Below is a small trained network, with its code and all its weights. Each question gives an input and a target symbol and asks what happens when units are switched off, that is, made to give their printed mean instead of their output.

import numpy as np


def w(rows, s, z=0):
    codes = np.array(rows[::2]) - 128.0
    scale = np.full(codes.shape[1], s)
    scale[-1] = z or s
    return codes * scale


def norm(h):
    return h / np.sqrt((h * h).mean(-1, keepdims=True) + 1e-5)


def f(y):
    return np.maximum(y, 0)


def softmax(a):
    e = np.exp(a - a.max(-1, keepdims=True))
    return e / e.sum(-1, keepdims=True)


def log_softmax(a):
    a = a - a.max(-1, keepdims=True)
    return a - np.log(np.exp(a).sum(-1, keepdims=True))


def net(x, mask):
    ids = ['ΞΠΣΩαγζηθμτψ'.index(c) for c in x.split()]
    T = len(ids)
    res = E[ids] + P[:T]
    u = 0
    for l in range(2):
        q, k, v = (norm(res) @ M[l].T for M in (Q, K, V))
        z = softmax(np.where(np.tri(T) > 0, q @ k.T / 2**0.5, -1e9)) @ v
        res = res + np.where(mask[u], z, O[l][:, -1]) @ O[l][:, :-1]
        u += 1
        y = f(norm(res) @ A[l][:, :-1].T + A[l][:, -1])
        res = res + np.where(mask[u : u + 8], y, B[l][:, -1]) @ B[l][:, :-1]
        u += 8
    return log_softmax(norm(res)[-1] @ U[:, :-1].T + U[:, -1])


Q, K, V, O, A, B = {}, {}, {}, {}, {}, {}
E = w([
[173,109,158,98,104,159,208,206,211],'Ξ',
[65,117,113,137,160,45,219,42,151],'Π',
[133,223,177,127,196,189,157,171,163],'Σ',
[145,135,128,197,162,72,197,42,92],'Ω',
[132,123,103,85,182,90,182,93,109],'α',
[167,173,4,115,78,142,138,152,83],'γ',
[99,102,86,131,222,80,217,85,64],'ζ',
[109,59,242,125,113,168,80,145,53],'η',
[126,108,55,112,177,100,120,51,163],'θ',
[120,205,143,44,44,55,131,146,82],'μ',
[123,84,130,150,143,75,207,82,126],'τ',
[148,95,103,129,116,64,157,61,191],'ψ',
],0.016)
P = w([
[208,66,120,175,211,2,139,109,99],'0',
[186,92,124,152,188,57,174,105,103],'1',
[155,106,131,144,171,96,175,108,107],'2',
[139,117,137,139,155,125,178,109,122],'3',
[113,127,135,126,140,147,174,111,120],'4',
[97,140,143,122,124,179,172,113,124],'5',
[74,145,143,130,116,186,174,115,105],'6',
],0.012)
Q[0] = w([
[62,127,101,101,169,110,243,13,144],'0.h0',
[174,154,109,110,123,125,107,254,161],'0.h0',
],0.0084)
K[0] = w([
[97,193,135,124,24,231,99,253,160],'0.h0',
[140,108,98,164,195,42,174,133,185],'0.h0',
],0.0073)
V[0] = w([
[55,86,253,104,211,118,61,123,151],'0.h0',
[207,174,170,195,222,183,93,238,126],'0.h0',
],0.0063)
O[0] = w([
[136,162,176,1,142,201,111,79,106,255],'0.h0',
[104,185,146,182,134,218,145,131,116,135],'0.h0',
],0.0097,0.0011)
A[0] = w([
[187,179,114,85,117,107,129,145,77,45],'0.n0',
[100,144,88,197,119,185,148,147,173,200],'0.n1',
[100,112,95,119,62,99,71,130,172,172],'0.n2',
[140,90,143,170,113,98,9,132,84,53],'0.n3',
[152,136,76,81,167,117,110,138,88,1],'0.n4',
[121,179,131,244,134,141,137,98,112,82],'0.n5',
[100,174,150,138,124,203,105,101,152,39],'0.n6',
[79,156,157,166,168,159,178,149,196,60],'0.n7',
],0.015,0.0056)
B[0] = w([
[158,140,169,205,128,100,133,157,152,191],'0.n0',
[113,110,69,82,118,139,246,202,145,253],'0.n1',
[119,182,88,24,146,157,109,187,114,190],'0.n2',
[191,173,112,132,158,122,151,93,207,173],'0.n3',
[113,109,136,211,161,164,101,161,218,166],'0.n4',
[138,171,73,58,174,109,106,176,100,231],'0.n5',
[121,166,160,98,111,179,137,188,96,232],'0.n6',
[203,96,156,73,215,184,112,148,146,226],'0.n7',
],0.012,0.0052)
Q[1] = w([
[102,164,69,110,147,104,249,128,149],'1.h0',
[148,95,168,78,167,177,171,151,100],'1.h0',
],0.015)
K[1] = w([
[71,161,125,148,8,147,180,254,138],'1.h0',
[217,102,199,51,175,246,176,133,139],'1.h0',
],0.0097)
V[1] = w([
[114,117,69,180,163,107,63,2,152],'1.h0',
[110,234,138,149,113,46,28,125,110],'1.h0',
],0.0066)
O[1] = w([
[85,78,75,77,76,221,85,148,19,2],'1.h0',
[48,254,179,94,138,95,72,170,112,46],'1.h0',
],0.0074,0.0064)
A[1] = w([
[212,127,144,137,184,98,173,85,171,2],'1.n0',
[128,105,127,109,81,95,149,83,106,128],'1.n1',
[159,125,141,132,122,166,149,92,176,70],'1.n2',
[88,222,134,121,123,88,110,146,158,122],'1.n3',
[106,140,140,102,148,141,146,32,126,17],'1.n4',
[148,140,207,144,153,142,125,98,124,104],'1.n5',
[84,87,121,113,67,198,70,165,77,203],'1.n6',
[7,150,171,156,71,46,110,147,123,214],'1.n7',
],0.014,0.0041)
B[1] = w([
[131,203,183,179,74,215,57,157,144,255],'1.n0',
[179,128,161,71,129,120,170,176,136,148],'1.n1',
[142,147,92,113,137,145,186,65,114,185],'1.n2',
[97,98,215,136,173,92,188,69,158,173],'1.n3',
[164,145,58,134,97,192,182,86,131,176],'1.n4',
[137,123,29,147,106,110,163,90,152,200],'1.n5',
[21,131,119,50,70,127,131,88,125,146],'1.n6',
[119,133,135,94,214,168,175,25,246,167],'1.n7',
],0.012)
U = w([
[254,124,124,176,183,113,137,110,166,255],'Ξ',
[123,53,107,50,128,117,209,102,132,132],'Π',
[38,164,170,18,168,193,106,212,67,146],'Σ',
[148,179,150,129,131,73,94,120,13,84],'Ω',
[66,124,191,192,91,151,71,186,103,118],'α',
[70,158,57,203,68,61,183,198,139,67],'γ',
[104,37,161,197,174,140,165,115,27,48],'ζ',
[104,177,109,129,23,187,118,62,86,133],'η',
[110,65,80,103,155,146,21,132,150,71],'θ',
[73,157,203,143,151,71,124,97,177,81],'μ',
[174,61,212,154,62,84,161,141,60,80],'τ',
[194,152,140,39,52,72,62,152,153,18],'ψ',
],0.0085,0.0076)

Each question gives the input, a string of symbols that net reads in full, and the target symbol t.
The units are the heads (2 rows each of Q, K, V and O) and the neurons (one row each of A and B). Each row of codes is followed by its name. A weight is (code - 128) times the scale printed after its matrix; where a second scale follows, it is the last column's (O, A, B and U).
mask holds one flag per unit, layer by layer, with each layer's heads first. A switched-off unit (its flag False) gives its mean, the last column of its rows in O or B, instead of its output. The means were averaged over made-up inputs and are rounded, as every weight is.
A unit's drop is (log p(t) with every unit on - log p(t) with that unit switched off) / (log p(t) with every unit on - log p(t) with every unit switched off).
The circuit of an input: a set's keep is (log p(t) with only the set's units on - log p(t) with every unit switched off) / (log p(t) with every unit on - log p(t) with every unit switched off). Starting from the 12 units with the biggest drops (on a tie, the unit counted first), units are removed one at a time, each time the one whose removal leaves the highest keep (on an exact tie, the one counted first), for as long as the keep stays at least 0.8.
circuit, biggest first: the units of the circuit, biggest drop first
unit that matters most: the unit with the biggest drop
top k neurons: the k neurons with the biggest drops, biggest first
top k neurons in layer l: the k neurons of layer l with the biggest drops, biggest first
drop of u: that unit's drop, to one decimal
input Σ α τ α α, target Σ: circuit, biggest first	(0.h0; 0.n6)
input ζ Σ τ, target Σ: circuit, biggest first	(0.h0; 0.n5)
input η μ ζ Π γ Π ψ, target γ: circuit, biggest first	(0.h0)
input Σ τ Ξ Σ ψ ζ, target Σ: circuit, biggest first	(0.h0; 0.n5)
input ψ μ ζ Σ ψ θ, target Σ: circuit, biggest first	(0.h0; 0.n6)
input θ Ω τ Ω ζ, target ζ: top 2 neurons in layer 0	(0.n1; 0.n4)
input α γ Ω, target γ: circuit, biggest first	(0.h0; 0.n1)
input μ γ τ Π θ, target γ: circuit, biggest first	(0.h0; 0.n1)
input θ ζ θ, target Π: top 3 neurons	(1.n0; 0.n7; 0.n6)
input Ξ γ η μ τ θ ζ, target μ: top 2 neurons in layer 0	(0.n7; 0.n5)
input η ζ τ ψ θ η, target Π: top 3 neurons	(1.n0; 0.n1; 1.n5)
input ψ θ θ, target Π: circuit, biggest first	(1.h0; 1.n0; 0.n7; 0.n1)
input μ θ τ, target μ: circuit, biggest first	(1.h0; 0.n7; 0.n1)
input θ Ω α, target α: unit that matters most	0.n1
input Ω Ω τ, target τ: top 2 neurons in layer 0	(0.n7; 0.n1)
input α θ Σ μ η γ, target γ: top 2 neurons	(0.n1; 0.n7)
input ζ η η Σ η, target η: top 4 neurons in layer 0	(0.n5; 0.n1; 0.n2; 0.n7)
input Σ θ τ γ Π, target γ: top 2 neurons	(0.n1; 1.n7)
input ζ Π θ, target θ: top 3 neurons in layer 0	(0.n4; 0.n1; 0.n7)
input μ μ θ, target μ: unit that matters most	1.h0
input μ α η θ α, target η: drop of 0.h0	1.2
input τ ψ Π Π, target Π: drop of 1.h0	2.0
input Π Ω η ψ θ Π τ, target η: drop of 1.n4	0.1
